Here is a tiny trained network, its code and every weight. The questions are about switching its units off for an input and a target symbol, where a switched-off unit gives its printed mean instead of its output.

import numpy as np


def w(rows, s, z=0):
    codes = np.array(rows[::2]) - 128.0
    scale = np.full(codes.shape[1], s)
    scale[-1] = z or s
    return codes * scale


def f(y):
    return np.maximum(y, 0)


def softmax(a):
    e = np.exp(a - a.max(-1, keepdims=True))
    return e / e.sum(-1, keepdims=True)


def log_softmax(a):
    a = a - a.max(-1, keepdims=True)
    return a - np.log(np.exp(a).sum(-1, keepdims=True))


def net(x, mask):
    ids = ['αβγδεζηθμξπστφψω'.index(c) for c in x.split()]
    T = len(ids)
    res = E[ids] + P[:T]
    u = 0
    for l in range(2):
        q, k, v = (res @ M[l].T for M in (Q, K, V))
        z = softmax(np.where(np.tri(T) > 0, q @ k.T / 2**0.5, -1e9)) @ v
        res = res + np.where(mask[u], z, O[l][:, -1]) @ O[l][:, :-1]
        u += 1
        y = f(res @ A[l][:, :-1].T + A[l][:, -1])
        res = res + np.where(mask[u : u + 4], y, B[l][:, -1]) @ B[l][:, :-1]
        u += 4
    return log_softmax(res[-1] @ U[:, :-1].T + U[:, -1])


Q, K, V, O, A, B = {}, {}, {}, {}, {}, {}
E = w([
[90,129,144,107,103,214,92,91],'α',
[186,116,128,155,80,168,83,62],'β',
[205,166,67,154,162,110,127,102],'γ',
[147,164,105,126,144,126,40,208],'δ',
[149,79,144,134,126,91,47,145],'ε',
[135,103,173,179,137,188,98,161],'ζ',
[193,171,85,147,105,60,151,115],'η',
[40,230,145,59,187,73,116,94],'θ',
[145,62,120,146,168,113,63,138],'μ',
[179,146,102,61,174,102,198,134],'ξ',
[110,138,3,130,209,165,96,120],'π',
[83,109,163,124,165,146,107,160],'σ',
[45,150,95,156,189,123,53,100],'τ',
[98,146,195,84,96,146,142,233],'φ',
[215,32,94,77,167,76,103,205],'ψ',
[62,185,5,109,63,100,53,202],'ω',
],0.016)
P = w([
[130,115,130,50,36,155,254,24],'0',
[210,140,155,117,238,115,50,149],'1',
[71,35,52,192,215,40,129,181],'2',
[118,70,144,113,60,78,203,43],'3',
[205,171,183,67,233,106,43,162],'4',
[18,40,47,170,173,37,62,207],'5',
[98,63,161,87,74,125,206,31],'6',
[215,174,172,85,240,117,78,172],'7',
],0.0094)
Q[0] = w([
[129,124,151,155,254,95,124,120],'0.h0',
[201,189,155,93,155,168,104,68],'0.h0',
],0.0081)
K[0] = w([
[52,18,173,17,80,86,153,100],'0.h0',
[106,172,65,194,145,74,2,179],'0.h0',
],0.0066)
V[0] = w([
[115,52,254,248,227,108,103,78],'0.h0',
[182,14,86,76,214,45,55,5],'0.h0',
],0.0052)
O[0] = w([
[204,123,153,232,217,114,124,94,2],'0.h0',
[69,13,86,144,143,254,190,110,123],'0.h0',
],0.0063,0.0081)
A[0] = w([
[146,218,62,121,145,148,100,165,179],'0.n0',
[96,128,178,205,54,132,194,31,152],'0.n1',
[110,40,181,72,90,168,57,8,3],'0.n2',
[157,119,125,146,100,254,69,133,195],'0.n3',
],0.008,0.0064)
B[0] = w([
[110,86,254,99,132,108,86,59,254],'0.n0',
[192,232,137,216,119,155,135,199,148],'0.n1',
[139,100,56,211,90,192,146,145,141],'0.n2',
[144,140,158,55,187,32,92,134,170],'0.n3',
],0.0086,0.0092)
Q[1] = w([
[152,74,253,121,60,133,217,52],'1.h0',
[55,73,100,160,18,170,132,76],'1.h0',
],0.0064)
K[1] = w([
[169,135,122,254,229,94,131,183],'1.h0',
[242,203,138,146,160,102,173,151],'1.h0',
],0.0093)
V[1] = w([
[216,72,151,119,173,104,176,169],'1.h0',
[115,124,254,142,146,231,145,154],'1.h0',
],0.0063)
O[1] = w([
[202,64,128,34,133,193,164,155,2],'1.h0',
[125,133,198,151,113,255,160,166,48],'1.h0',
],0.0082,0.006)
A[1] = w([
[124,102,60,153,110,213,181,54,154],'1.n0',
[76,157,3,124,89,121,131,169,84],'1.n1',
[117,90,145,116,222,122,90,109,179],'1.n2',
[117,141,96,121,144,134,65,183,253],'1.n3',
],0.012,0.0037)
B[1] = w([
[157,36,98,235,191,162,86,84,150],'1.n0',
[45,116,203,201,142,99,195,123,224],'1.n1',
[123,116,91,173,41,221,155,159,228],'1.n2',
[236,176,155,77,164,90,192,2,246],'1.n3',
],0.0076,0.013)
U = w([
[156,182,100,127,76,118,196,116,93],'α',
[118,134,133,85,35,149,128,177,239],'β',
[130,78,176,132,103,105,88,134,61],'γ',
[104,71,168,136,130,115,58,150,120],'δ',
[119,144,163,143,118,166,130,98,96],'ε',
[142,174,100,28,176,86,73,111,224],'ζ',
[87,200,95,90,165,149,139,133,137],'η',
[84,92,134,82,169,150,122,87,90],'θ',
[84,161,132,170,254,81,66,160,114],'μ',
[89,76,146,84,52,119,137,126,147],'ξ',
[138,38,144,85,85,94,98,131,71],'π',
[159,123,162,149,87,121,126,100,25],'σ',
[142,147,112,108,116,136,137,88,91],'τ',
[176,137,139,59,147,124,235,50,58],'φ',
[120,136,163,122,153,137,120,137,127],'ψ',
[142,179,203,125,185,156,104,156,254],'ω',
],0.0091,0.0056)

Each question gives the input, a string of symbols that net reads in full, and the target symbol t.
The units are the heads (2 rows each of Q, K, V and O) and the neurons (one row each of A and B). Each row of codes is followed by its name. A weight is (code - 128) times the scale printed after its matrix; where a second scale follows, it is the last column's (O, A, B and U).
mask holds one flag per unit, layer by layer, with each layer's heads first. A switched-off unit (its flag False) gives its mean, the last column of its rows in O or B, instead of its output. The means were averaged over made-up inputs and are rounded, as every weight is.
A unit's drop is (log p(t) with every unit on - log p(t) with that unit switched off) / (log p(t) with every unit on - log p(t) with every unit switched off).
The circuit of an input: a set's keep is (log p(t) with only the set's units on - log p(t) with every unit switched off) / (log p(t) with every unit on - log p(t) with every unit switched off). Starting from all 10 units, units are removed one at a time, each time the one whose removal leaves the highest keep (on an exact tie, the one counted first), for as long as the keep stays at least 0.8.
circuit, biggest first: the units of the circuit, biggest drop first
most important unit: the unit with the biggest drop
top k neurons: the k neurons with the biggest drops, biggest first
k most important neurons of layer l: the k neurons of layer l with the biggest drops, biggest first
input φ π ξ, target ζ: most important unit -> 0.h0
input ω π ζ, target μ: top 3 neurons -> (0.n0 1.n1 1.n2)
input ψ φ τ, target θ: circuit, biggest first -> (0.h0 1.h0)
input ξ φ ω ω σ, target ζ: circuit, biggest first -> (1.n1 1.h0)
input ω ω ω φ, target β: top 2 neurons -> (0.n0 1.n3)
input φ τ ω η ω γ, target ζ: top 2 neurons -> (1.n1 0.n0)
input ω ε ω ξ ω φ, target μ: top 3 neurons -> (0.n0 1.n1 1.n2)
input φ γ ω α φ ω ω β, target ζ: circuit, biggest first -> (0.n3 1.h0)
input ζ σ ω ψ ω τ τ, target μ: circuit, biggest first -> (0.n0 1.n0 0.n2 0.h0)
input ξ δ φ ψ ε ξ π, target θ: circuit, biggest first -> (1.n0 0.h0)
input φ ψ ω η ω ε, target ζ: circuit, biggest first -> (0.h0 1.n3)
input ω ω ε, target μ: circuit, biggest first -> (1.h0 0.n0)
input ω α ω ω ω η, target μ: circuit, biggest first -> (1.h0 1.n1 0.h0)
input φ ω φ θ π ω, target ζ: circuit, biggest first -> (1.n3)
input ξ ω ω δ ε, target ζ: top 3 neurons -> (1.n1 1.n3 0.n0)
input φ η η, target ζ: top 3 neurons -> (1.n1 1.n2 0.n0)
input ω ψ π ω ω ε, target μ: circuit, biggest first -> (0.n0 1.h0)
input σ π ω ω ξ η α, target ε: circuit, biggest first -> (0.n2 1.n0)
input ξ η ω η ζ, target ζ: top 2 neurons -> (1.n1 0.n3)
input φ φ ω ω η π, target ζ: 2 most important neurons of layer 0 -> (0.n0 0.n2)
input ω φ α, target μ: circuit, biggest first -> (0.n0 1.h0 0.h0)
input ω α ω α φ ω, target μ: circuit, biggest first -> (1.h0 0.h0)
input ω ω ω, target μ: most important unit -> 1.n1
input φ ω η ω ψ φ ω β, target ζ: top 2 neurons -> (1.n1 0.n3)
input ω π μ ω φ β, target μ: top 3 neurons -> (0.n0 0.n3 1.n1)
input ξ ω τ ξ ω φ δ, target ζ: top 4 neurons -> (1.n1 0.n0 1.n2 0.n3)
